grid = [31 382 400 405 387 -26 409 384 380 12 17 415 -23]
grid[-13] -> 31
grid[-12] -> 382
grid[3] -> 405
grid[11] -> 415
grid[-6] -> 384

arr =
[[  21  322 -104  -13]
 [-333   -1 -116   19]
 [ 407   67  332 -278]
 [-135  336  178   -9]
 [  75 -212  -40  143]
 [-462 -250 -274  549]
 [ 203   81 -330  258]
 [  77  122  -21  -24]
 [-305   54 -247   93]
 [-460  192 -339  296]
 [ 340  100   96 -159]]
arr[0,0] => 21
arr[:, 2] => [-104, -116, 332, 178, -40, -274, -330, -21, -247, -339, 96]
arr[5,0] => -462
arr[7,2] => -21
arr[2,1] => 67
arr[7,0] => 77
arr[:, 0] => [21, -333, 407, -135, 75, -462, 203, 77, -305, -460, 340]
arr[8,0] => -305
arr[3,0] => -135
arr[9,0] => -460
arr[4,3] => 143
arr[7] => [77, 122, -21, -24]
arr[:, 1] => [322, -1, 67, 336, -212, -250, 81, 122, 54, 192, 100]
arr[:, 3] => [-13, 19, -278, -9, 143, 549, 258, -24, 93, 296, -159]
arr[10] => [340, 100, 96, -159]
arr[8,3] => 93
arr[10,1] => 100

W =
[[-555 -102 -666 -440  244    7   17]
 [-394  233  -33  459  163  -69  -96]
 [-489 -147  -27  535   96  212   25]
 [ -77  513  317  345 -348 -120  123]
 [ 785  213  761 -108 -182  621  380]
 [-547 -252  465 -413 -606  102  -26]
 [-650 -466  971  187  263  111  572]]
Indices start at 0.
(0, 0): -555
(4, 6): 380
(4, 0): 785
(1, 4): 163
(2, 1): -147
(5, 1): -252
(2, 3): 535
(1, 1): 233
(6, 1): -466
(1, 5): -69
(3, 1): 513
(2, 0): -489
(4, 5): 621
(1, 6): -96
(0, 6): 17
(1, 2): -33
(4, 3): -108
(0, 5): 7
(6, 3): 187

m =
 0.6   0.0   0.7   0.3  -0.4  -0.2   1.2   1.2   0.8
 1.4  -0.2   1.1  -0.5   0.4   1.5  -1.8   0.9  -0.5
Indices start at 0.
(0, 0) -> 0.6
(0, 5) -> -0.2
(0, 7) -> 1.2
(0, 2) -> 0.7
(1, 2) -> 1.1
(1, 0) -> 1.4
(1, 5) -> 1.5
(0, 8) -> 0.8
(0, 3) -> 0.3
(1, 8) -> -0.5

data = [-57 461 115 -193 377 -201 -136 -98 -196 -187 222 -293 435 -427 409]
data[-15] = -57
data[11] = -293
data[-12] = -193
data[-11] = 377
data[14] = 409

B =
[[ 364  350  -47 -533  115  260]
 [-387 -412   34  515  -64 -267]]
B[-2,-6]: 364
B[1,3]: 515
B[1,-5]: -412
B[:, -6]: [364, -387]
B[:, 5]: [260, -267]
B[-2,-1]: 260

M = 142,9,447,100,-186,58,315,238,32
M[0] = 142
M[3] = 100
M[1] = 9

A =
[[   9  548 -534  195 -540 -288 -474]
 [-131 -862 -163 -215  217 -325  -22]]
Indices start at 0.
(0, 0) => 9
(1, 3) => -215
(0, 6) => -474
(0, 1) => 548
(0, 3) => 195
(0, 5) => -288

X =
[224 -122 -180 99 -143 64 -357 4 275 533 40 291]
[-6 308 92 -304 315 -506 -180 274 -111 -103 -55 -42]
[-222 237 211 -213 260 -256 282 101 -312 -562 -60 -301]
[147 -86 -119 71 -100 52 -230 -3 182 351 27 191]
[-46 -69 10 72 -66 142 131 -85 -24 -82 8 -49]
[-113 -93 46 103 -86 222 275 -140 -86 -223 7 -129]
Indices start at 0.
(0, 0)	224
(3, 2)	-119
(5, 9)	-223
(5, 6)	275
(4, 1)	-69
(4, 2)	10
(3, 0)	147
(3, 3)	71
(0, 7)	4
(0, 2)	-180
(5, 8)	-86
(3, 10)	27
(4, 6)	131
(2, 2)	211
(4, 11)	-49
(1, 0)	-6
(3, 11)	191
(4, 10)	8
(3, 1)	-86
(1, 7)	274
(0, 8)	275
(4, 0)	-46
(1, 4)	315
(1, 2)	92
(2, 3)	-213
(2, 10)	-60
(1, 3)	-304

a = [-243 505 150 86 336 -149 -81 104 143]
a[0]: -243
a[-1]: 143
a[3]: 86

x = ((21.640, -4.092, 25.866, -11.097, 11.619, -2.707), (-5.866, -8.050, -8.803, 16.539, 27.383, 4.315), (19.280, 6.357, 20.542, -18.757, -5.438, -3.305), (-7.079, 13.988, 7.082, 3.761, -4.553, -14.728), (-5.824, 1.365, 1.219, 12.052, 3.995, 23.808), (11.821, -2.459, -3.144, 1.437, 2.476, 18.254), (16.543, 19.889, 3.500, -3.320, -12.387, -4.488))
x[0][0] -> 21.640
x[0][1] -> -4.092
x[6][0] -> 16.543
x[:, 0] -> [21.640, -5.866, 19.280, -7.079, -5.824, 11.821, 16.543]
x[:, 5] -> [-2.707, 4.315, -3.305, -14.728, 23.808, 18.254, -4.488]
x[6][1] -> 19.889
x[5][5] -> 18.254
x[2][2] -> 20.542
x[4] -> [-5.824, 1.365, 1.219, 12.052, 3.995, 23.808]
x[4][2] -> 1.219
x[1][2] -> -8.803
x[5][0] -> 11.821
x[6][5] -> -4.488
x[:, 3] -> [-11.097, 16.539, -18.757, 3.761, 12.052, 1.437, -3.320]
x[6][2] -> 3.500
x[0][5] -> -2.707
x[4][3] -> 12.052
x[4][5] -> 23.808
x[1][3] -> 16.539
x[2][3] -> -18.757
x[5][2] -> -3.144
x[1][0] -> -5.866
x[5][3] -> 1.437
x[0][3] -> -11.097
x[4][1] -> 1.365
x[4][4] -> 3.995
x[3] -> [-7.079, 13.988, 7.082, 3.761, -4.553, -14.728]
x[6] -> [16.543, 19.889, 3.500, -3.320, -12.387, -4.488]
x[3][5] -> -14.728
